Below are the code and all the weights of a small trained network. Each question names an input and a target symbol and asks about switching units off, where a switched-off unit gives its printed mean instead of its output.

import numpy as np


def w(rows, s, z=0):
    codes = np.array(rows[::2]) - 128.0
    scale = np.full(codes.shape[1], s)
    scale[-1] = z or s
    return codes * scale


def norm(h):
    return h / np.sqrt((h * h).mean(-1, keepdims=True) + 1e-5)


def f(y):
    return y / 2 * (1 + np.tanh(0.7978845608 * (y + 0.044715 * y**3)))


def softmax(a):
    e = np.exp(a - a.max(-1, keepdims=True))
    return e / e.sum(-1, keepdims=True)


def log_softmax(a):
    a = a - a.max(-1, keepdims=True)
    return a - np.log(np.exp(a).sum(-1, keepdims=True))


def net(x, mask):
    ids = ['ΘΠΣΩαεζμξ'.index(c) for c in x.split()]
    T = len(ids)
    res = E[ids] + P[:T]
    u = 0
    for l in range(2):
        q, k, v = (norm(res) @ M[l].T for M in (Q, K, V))
        z = softmax(np.where(np.tri(T) > 0, q @ k.T / 3**0.5, -1e9)) @ v
        res = res + np.where(mask[u], z, O[l][:, -1]) @ O[l][:, :-1]
        u += 1
        y = f(norm(res) @ A[l][:, :-1].T + A[l][:, -1])
        res = res + np.where(mask[u : u + 8], y, B[l][:, -1]) @ B[l][:, :-1]
        u += 8
    return log_softmax(norm(res)[-1] @ U[:, :-1].T + U[:, -1])


Q, K, V, O, A, B = {}, {}, {}, {}, {}, {}
E = w([
[71,134,39,139],'Θ',
[94,233,186,226],'Π',
[115,151,28,195],'Σ',
[47,55,255,131],'Ω',
[29,149,64,162],'α',
[117,56,109,155],'ε',
[224,223,83,16],'ζ',
[157,86,111,74],'μ',
[219,143,67,40],'ξ',
],0.011)
P = w([
[245,157,147,254],'0',
[184,112,73,137],'1',
[99,105,40,62],'2',
[108,119,97,72],'3',
[105,118,116,73],'4',
[113,99,141,69],'5',
[138,86,172,85],'6',
[149,72,204,96],'7',
[183,51,220,116],'8',
[185,28,173,144],'9',
],0.004)
Q[0] = w([
[139,150,72,249],'0.h1',
[57,19,175,98],'0.h1',
[63,222,130,254],'0.h1',
],0.0062)
K[0] = w([
[186,249,124,127],'0.h1',
[188,179,50,128],'0.h1',
[192,222,1,173],'0.h1',
],0.0064)
V[0] = w([
[125,146,101,178],'0.h1',
[75,135,218,201],'0.h1',
[107,2,240,141],'0.h1',
],0.0052)
O[0] = w([
[200,162,92,159,205],'0.h1',
[106,178,200,74,198],'0.h1',
[3,143,41,26,4],'0.h1',
],0.0045,0.0024)
A[0] = w([
[121,217,167,165,250],'0.n1',
[137,126,2,106,130],'0.n2',
[92,153,121,145,157],'0.n3',
[144,115,144,82,104],'0.n4',
[71,124,124,149,177],'0.n5',
[87,83,101,118,192],'0.n6',
[112,179,131,159,133],'0.n7',
[180,132,179,105,209],'0.n8',
],0.0094,0.002)
B[0] = w([
[174,46,58,119,255],'0.n1',
[148,141,185,159,217],'0.n2',
[138,86,130,146,158],'0.n3',
[102,138,59,189,122],'0.n4',
[196,45,88,193,164],'0.n5',
[195,150,137,223,161],'0.n6',
[99,94,79,105,180],'0.n7',
[97,49,2,134,156],'0.n8',
],0.0047,0.0059)
Q[1] = w([
[89,159,180,161],'1.h1',
[3,189,146,26],'1.h1',
[130,219,93,50],'1.h1',
],0.0065)
K[1] = w([
[39,126,114,153],'1.h1',
[222,253,128,254],'1.h1',
[202,156,59,133],'1.h1',
],0.0057)
V[1] = w([
[127,201,1,67],'1.h1',
[113,239,128,168],'1.h1',
[4,39,84,125],'1.h1',
],0.0066)
O[1] = w([
[237,2,82,128,4],'1.h1',
[217,203,159,136,88],'1.h1',
[107,140,80,224,142],'1.h1',
],0.009,0.0042)
A[1] = w([
[133,143,92,140,106],'1.n1',
[80,82,157,7,118],'1.n2',
[88,124,88,93,21],'1.n3',
[211,42,66,46,252],'1.n4',
[96,253,37,87,119],'1.n5',
[205,36,163,107,117],'1.n6',
[56,103,91,21,72],'1.n7',
[113,95,61,161,144],'1.n8',
],0.0064,0.0024)
B[1] = w([
[99,115,102,165,134],'1.n1',
[106,182,17,255,147],'1.n2',
[171,113,150,145,80],'1.n3',
[80,79,130,108,253],'1.n4',
[92,138,170,98,195],'1.n5',
[118,123,181,111,165],'1.n6',
[143,146,52,194,124],'1.n7',
[122,162,106,106,193],'1.n8',
],0.01,0.0021)
U = w([
[137,123,47,186,154],'Θ',
[143,11,112,71,169],'Π',
[2,184,176,92,164],'Σ',
[147,71,154,40,178],'Ω',
[193,127,141,102,71],'α',
[37,33,50,114,127],'ε',
[48,143,109,81,144],'ζ',
[214,87,116,132,2],'μ',
[204,192,237,116,132],'ξ',
],0.0097,0.005)

Each question gives the input, a string of symbols that net reads in full, and the target symbol t.
The units are the heads (3 rows each of Q, K, V and O) and the neurons (one row each of A and B). Each row of codes is followed by its name. A weight is (code - 128) times the scale printed after its matrix; where a second scale follows, it is the last column's (O, A, B and U).
mask holds one flag per unit, layer by layer, with each layer's heads first. A switched-off unit (its flag False) gives its mean, the last column of its rows in O or B, instead of its output. The means were averaged over made-up inputs and are rounded, as every weight is.
A unit's drop is (log p(t) with every unit on - log p(t) with that unit switched off) / (log p(t) with every unit on - log p(t) with every unit switched off).
The circuit of an input: a set's keep is (log p(t) with only the set's units on - log p(t) with every unit switched off) / (log p(t) with every unit on - log p(t) with every unit switched off). Starting from the 12 units with the biggest drops (on a tie, the unit counted first), units are removed one at a time, each time the one whose removal leaves the highest keep (on an exact tie, the one counted first), for as long as the keep stays at least 0.8.
units of the circuit, in order: the units of the circuit, biggest drop first
most important unit: the unit with the biggest drop
top k neurons: the k neurons with the biggest drops, biggest first
top k neurons in layer l: the k neurons of layer l with the biggest drops, biggest first
drop of u: that unit's drop, to one decimal
input Ω μ Π Π, target Θ: top 2 neurons in layer 1 => [1.n4; 1.n6]
input ξ ζ Π α α Θ, target Θ: most important unit => 0.n1
input Π Π Π Π Θ Σ μ, target ε: units of the circuit, in order => [1.h1; 1.n4; 1.n2; 0.n1]
input α α Π Π ε Ω α Π Θ ζ, target Σ: units of the circuit, in order => [0.h1; 1.n5]
input Π Π Π α, target Θ: units of the circuit, in order => [1.h1; 0.n6]
input Π Π Θ ε, target Σ: top 2 neurons => [0.n1; 0.n2]
input Π α Π Ω μ Θ Π Θ, target Θ: units of the circuit, in order => [0.h1; 1.h1; 1.n4; 0.n1]
input μ Π ξ ξ Π, target Π: units of the circuit, in order => [1.h1; 0.n1]
input Σ Σ Π Θ ε Π Σ, target Σ: top 2 neurons => [0.n1; 0.n8]
input α α μ Π Π ε Θ, target Σ: units of the circuit, in order => [0.n1; 0.n2]
input Π μ Π, target ε: units of the circuit, in order => [0.n1; 1.h1]
input Θ Π Θ α Π Σ ξ μ ζ, target Π: top 2 neurons => [1.n4; 0.n8]
input α Π Π Π Θ, target ξ: top 2 neurons => [0.n8; 0.n2]
input Θ Π Π, target ξ: units of the circuit, in order => [1.h1]
input Θ α ε α Θ ζ Σ Π α α, target Θ: top 3 neurons in layer 0 => [0.n1; 0.n6; 0.n8]
input Ω Π Π Π ξ ξ μ, target Θ: top 3 neurons => [1.n2; 0.n1; 1.n7]
input ξ Π Π Π α ε, target Σ: top 2 neurons => [0.n1; 0.n8]
input Π α Θ Σ ξ Θ, target Π: top 2 neurons => [1.n4; 0.n5]
input Σ μ α μ Π, target ε: top 2 neurons in layer 0 => [0.n1; 0.n5]
input Π Ω μ ζ Σ Π, target Θ: most important unit => 0.h1
input Π Π ζ Π, target Ω: drop of 1.h1 => 1.0
input Θ Π Π Π, target ξ: drop of 0.h1 => 1.3
input Π Θ Σ Π Π Θ, target ξ: drop of 1.h1 => 0.3
input Π Π μ Ω Σ, target Σ: drop of 1.n5 => 0.1
